Below are the code and all the weights of a small trained network. Each question names an input and a target symbol and asks about switching units off, where a switched-off unit gives its printed mean instead of its output.

import numpy as np


def w(rows, s, z=0):
    codes = np.array(rows[::2]) - 128.0
    scale = np.full(codes.shape[1], s)
    scale[-1] = z or s
    return codes * scale


def f(y):
    return y / 2 * (1 + np.tanh(0.7978845608 * (y + 0.044715 * y**3)))


def softmax(a):
    e = np.exp(a - a.max(-1, keepdims=True))
    return e / e.sum(-1, keepdims=True)


def log_softmax(a):
    a = a - a.max(-1, keepdims=True)
    return a - np.log(np.exp(a).sum(-1, keepdims=True))


def net(x, mask):
    ids = ['ΘΞαβδζλμσφψ'.index(c) for c in x.split()]
    T = len(ids)
    res = E[ids] + P[:T]
    r = res
    for j in range(2):
        rows = slice(3 * j, 3 * j + 3)
        q, k, v = (r @ M[0][rows].T for M in (Q, K, V))
        z = softmax(np.where(np.tri(T) > 0, q @ k.T / 3**0.5, -1e9)) @ v
        o = O[0][rows]
        res = res + np.where(mask[j], z, o[:, -1]) @ o[:, :-1]
    y = f(res @ A[0][:, :-1].T + A[0][:, -1])
    res = res + np.where(mask[2:14], y, B[0][:, -1]) @ B[0][:, :-1]
    return log_softmax(res[-1] @ U[:, :-1].T + U[:, -1])


Q, K, V, O, A, B = {}, {}, {}, {}, {}, {}
E = w([
[163,205,58],'Θ',
[152,131,169],'Ξ',
[116,135,67],'α',
[196,53,206],'β',
[135,207,179],'δ',
[56,133,182],'ζ',
[186,162,162],'λ',
[29,31,113],'μ',
[172,75,106],'σ',
[78,176,22],'φ',
[87,98,249],'ψ',
],0.015)
P = w([
[152,185,28],'0',
[151,170,9],'1',
[123,117,22],'2',
[120,79,43],'3',
[102,46,29],'4',
[103,5,40],'5',
],0.0021)
Q[0] = w([
[90,51,87],'h1',
[253,102,15],'h1',
[157,204,151],'h1',
[64,32,94],'h2',
[169,215,165],'h2',
[74,156,159],'h2',
],0.018)
K[0] = w([
[88,72,144],'h1',
[170,85,4],'h1',
[147,187,108],'h1',
[55,119,66],'h2',
[188,131,177],'h2',
[129,95,143],'h2',
],0.023)
V[0] = w([
[10,96,190],'h1',
[100,60,179],'h1',
[104,160,186],'h1',
[48,66,88],'h2',
[94,121,95],'h2',
[177,142,171],'h2',
],0.013)
O[0] = w([
[202,253,47,130],'h1',
[158,158,45,170],'h1',
[197,180,104,65],'h1',
[208,161,24,252],'h2',
[120,143,102,177],'h2',
[129,109,166,58],'h2',
],0.011,0.0037)
A[0] = w([
[173,151,146,107],'n1',
[116,145,74,53],'n2',
[6,207,98,67],'n3',
[188,91,83,90],'n4',
[140,169,119,70],'n5',
[66,118,123,254],'n6',
[169,97,146,83],'n7',
[123,123,171,90],'n8',
[76,226,165,53],'n9',
[180,148,181,76],'n10',
[163,138,145,106],'n11',
[156,56,128,107],'n12',
],0.013,0.0047)
B[0] = w([
[123,80,77,175],'n1',
[137,27,145,242],'n2',
[219,216,244,168],'n3',
[85,151,225,254],'n4',
[68,134,90,207],'n5',
[41,248,123,223],'n6',
[182,119,69,153],'n7',
[169,78,157,178],'n8',
[244,151,113,152],'n9',
[191,54,82,150],'n10',
[125,101,113,144],'n11',
[179,74,24,221],'n12',
],0.014,0.0092)
U = w([
[13,116,172,76],'Θ',
[126,136,197,254],'Ξ',
[58,243,66,179],'α',
[170,53,102,77],'β',
[213,157,252,116],'δ',
[215,248,123,94],'ζ',
[121,73,235,129],'λ',
[125,147,163,70],'μ',
[39,115,7,127],'σ',
[136,254,191,122],'φ',
[168,201,15,88],'ψ',
],0.0064,0.0094)

Each question gives the input, a string of symbols that net reads in full, and the target symbol t.
The units are the heads (3 rows each of Q, K, V and O) and the neurons (one row each of A and B). Each row of codes is followed by its name. A weight is (code - 128) times the scale printed after its matrix; where a second scale follows, it is the last column's (O, A, B and U).
mask holds one flag per unit, heads first, then neurons. A switched-off unit (its flag False) gives its mean, the last column of its rows in O or B, instead of its output. The means were averaged over made-up inputs and are rounded, as every weight is.
A unit's drop is (log p(t) with every unit on - log p(t) with that unit switched off) / (log p(t) with every unit on - log p(t) with every unit switched off).
The circuit of an input: a set's keep is (log p(t) with only the set's units on - log p(t) with every unit switched off) / (log p(t) with every unit on - log p(t) with every unit switched off). Starting from the 12 units with the biggest drops (on a tie, the unit counted first), units are removed one at a time, each time the one whose removal leaves the highest keep (on an exact tie, the one counted first), for as long as the keep stays at least 0.8.
circuit, biggest first: the units of the circuit, biggest drop first
k most important neurons: the k neurons with the biggest drops, biggest first
heads that matter: for each layer, one digit per head in row order, 1 if its drop is at least 0.15 and else 0, layers parted by /
drop when u is switched off: that unit's drop, to one decimal
input λ λ ζ, target ζ: circuit, biggest first : h1, n3
input β β σ σ σ, target σ: 3 most important neurons : n12, n3, n4
input μ λ β β σ, target λ: circuit, biggest first : n4, n2, h2, n6
input β φ ζ, target ζ: heads that matter : 10
input Ξ Θ λ β, target β: circuit, biggest first : n12, h1
input μ β φ, target δ: heads that matter : 00
input β φ β μ, target δ: circuit, biggest first : n3, n2, h1, n4
input β δ ψ β Θ, target Θ: heads that matter : 11
input β ψ σ α, target α: most important neuron : n6
input β φ α δ, target δ: 2 most important neurons : n9, n12
input λ β σ, target σ: 3 most important neurons : n12, n4, n3
input μ ψ ψ, target σ: 3 most important neurons : n5, n2, n1
input Θ Ξ δ β, target β: 4 most important neurons : n12, n4, n7, n8
input σ β σ Θ α ψ, target ψ: most important neuron : n9
input α Ξ ψ, target ψ: drop when n1 is switched off : 0.1
input α σ μ ψ, target σ: drop when n1 is switched off : 0.3
input δ β δ λ, target λ: drop when n7 is switched off : -0.1
input σ φ μ φ, target δ: drop when n2 is switched off : 0.3
